Below are the code and all the weights of a small trained network. Each question names an input and a class and asks about switching units off, where a switched-off unit gives its printed mean instead of its output.

import numpy as np


def w(rows, s, z=0):
    codes = np.array(rows[::2]) - 128.0
    scale = np.full(codes.shape[1], s)
    scale[-1] = z or s
    return codes * scale


def f(y):
    return np.maximum(y, 0)


def log_softmax(a):
    a = a - a.max(-1, keepdims=True)
    return a - np.log(np.exp(a).sum(-1, keepdims=True))


def net(x, mask):
    res = np.array(x, float).reshape(1, 3) / 4 @ E
    y = f(res @ A[0][:, :-1].T + A[0][:, -1])
    res = res + np.where(mask, y, B[0][:, -1]) @ B[0][:, :-1]
    return log_softmax(res[-1] @ U[:, :-1].T + U[:, -1])


A, B = {}, {}
E = w([
[48,184,78,70,103,51,243,254,199,123],'x0',
[215,226,80,126,246,145,201,75,208,240],'x1',
[226,106,8,26,152,82,7,236,174,82],'x2',
],0.0095)
A[0] = w([
[229,153,65,110,179,130,150,130,142,190,102],'n0',
[44,141,122,130,106,47,205,215,216,124,71],'n1',
[7,70,195,109,1,121,39,142,75,130,92],'n2',
[80,117,117,189,99,132,217,60,100,146,106],'n3',
[149,155,78,126,170,135,184,55,130,219,98],'n4',
[48,184,144,59,140,84,177,197,148,133,163],'n5',
[103,152,194,159,97,90,181,66,69,174,96],'n6',
[172,86,134,161,154,217,89,93,97,128,130],'n7',
[210,101,149,142,160,206,70,76,33,137,88],'n8',
[59,189,85,124,113,110,219,201,145,142,127],'n9',
[135,110,114,68,176,132,66,193,148,96,83],'n10',
[79,163,145,191,109,142,172,70,106,140,213],'n11',
[202,181,128,150,198,134,205,116,219,159,105],'n12',
[79,73,125,123,88,102,116,103,166,68,216],'n13',
[207,115,134,176,133,161,74,72,61,152,163],'n14',
[230,122,69,55,166,84,37,147,108,118,159],'n15',
[195,180,86,105,203,157,148,92,162,240,96],'n16',
[206,104,141,166,131,140,54,24,86,149,105],'n17',
[59,136,152,200,128,153,216,104,145,119,87],'n18',
[198,116,112,26,163,95,57,154,192,111,126],'n19',
[69,80,103,132,2,94,67,167,113,45,115],'n20',
[34,138,183,134,125,226,119,79,139,139,126],'n21',
[79,212,202,156,146,161,189,92,80,130,121],'n22',
[173,119,138,128,213,72,160,100,156,183,250],'n23',
],0.0092,0.017)
B[0] = w([
[124,112,149,171,121,160,133,154,81,159,194],'n0',
[42,196,102,193,79,156,53,149,171,67,198],'n1',
[120,74,107,213,122,158,104,129,55,186,201],'n2',
[151,183,157,82,135,188,144,143,74,97,187],'n3',
[163,87,127,192,124,176,95,140,68,139,187],'n4',
[86,148,109,120,80,54,96,77,200,111,214],'n5',
[153,185,177,77,144,202,124,180,104,116,185],'n6',
[92,128,70,134,86,114,112,111,160,100,194],'n7',
[77,215,50,135,100,106,49,162,149,50,200],'n8',
[103,146,106,147,102,100,73,106,198,89,204],'n9',
[144,203,182,94,123,212,107,210,75,125,177],'n10',
[125,118,166,30,152,77,197,128,133,149,229],'n11',
[94,125,136,211,107,130,107,113,62,131,202],'n12',
[174,42,133,138,147,66,146,39,108,192,208],'n13',
[80,133,101,106,119,65,89,104,210,114,221],'n14',
[160,189,217,28,121,121,146,151,131,144,247],'n15',
[113,102,109,197,124,132,25,148,55,162,209],'n16',
[56,165,96,168,74,105,75,143,195,92,207],'n17',
[115,214,194,115,138,181,113,185,116,140,180],'n18',
[166,187,204,62,94,155,181,185,91,139,222],'n19',
[174,108,133,179,120,77,104,124,62,171,206],'n20',
[145,173,156,104,115,133,136,129,116,137,186],'n21',
[168,175,176,54,110,140,105,186,106,134,200],'n22',
[173,69,108,121,131,36,171,2,92,177,252],'n23',
],0.0098,0.02)
U = w([
[136,203,189,41,123,156,130,192,107,117,103],'0',
[121,109,132,236,121,133,98,134,41,148,107],'1',
[57,190,104,156,87,115,78,142,254,60,108],'2',
[152,81,141,53,133,55,157,43,153,156,250],'3',
[123,113,95,84,161,164,162,141,123,95,118],'4',
[111,126,98,138,152,164,149,145,118,142,111],'5',
[131,132,152,146,158,135,123,135,171,85,109],'6',
],0.014)

Each question gives the input, the list of numbers given to net, and the class t.
The units are the neurons (one row each of A and B). Each row of codes is followed by its name. A weight is (code - 128) times the scale printed after its matrix; where a second scale follows, it is the last column's (A, B and U).
mask holds one flag per neuron, in row order. A switched-off neuron (its flag False) gives its mean, the last column of its row in B, instead of its output. The means were averaged over made-up inputs and are rounded, as every weight is.
A unit's drop is (log p(t) with every unit on - log p(t) with that unit switched off) / (log p(t) with every unit on - log p(t) with every unit switched off).
The circuit of an input: a set's keep is (log p(t) with only the set's units on - log p(t) with every unit switched off) / (log p(t) with every unit on - log p(t) with every unit switched off). Starting from the 12 units with the biggest drops (on a tie, the unit counted first), units are removed one at a time, each time the one whose removal leaves the highest keep (on an exact tie, the one counted first), for as long as the keep stays at least 0.8.
circuit, biggest first: the units of the circuit, biggest drop first
unit that matters most: the unit with the biggest drop
k most important neurons: the k neurons with the biggest drops, biggest first
drop when u is switched off: that unit's drop, to one decimal
input [7,-7,0], class 1: circuit, biggest first	[n2]
input [0,3,0], class 3: 3 most important neurons	[n2 n1 n23]
input [-8,-6,-8], class 0: 3 most important neurons	[n6 n11 n22]
input [-1,-3,-3], class 3: 2 most important neurons	[n16 n19]
input [6,-8,7], class 1: 3 most important neurons	[n20 n2 n13]
input [8,8,0], class 1: 3 most important neurons	[n12 n16 n4]
input [7,-7,-3], class 1: 3 most important neurons	[n2 n20 n13]
input [-4,4,2], class 1: 2 most important neurons	[n16 n5]
input [-6,6,-6], class 0: 4 most important neurons	[n22 n11 n6 n3]
input [8,0,-6], class 2: 3 most important neurons	[n1 n9 n5]
input [8,8,-7], class 1: 3 most important neurons	[n12 n4 n16]
input [-7,6,4], class 2: 4 most important neurons	[n17 n14 n8 n2]
input [2,3,0], class 3: 2 most important neurons	[n2 n23]
input [3,-1,-3], class 3: unit that matters most	n19
input [7,-4,4], class 2: drop when n7 is switched off	0.0
input [3,3,-1], class 3: drop when n23 is switched off	0.2
input [-6,5,0], class 2: drop when n8 is switched off	0.6
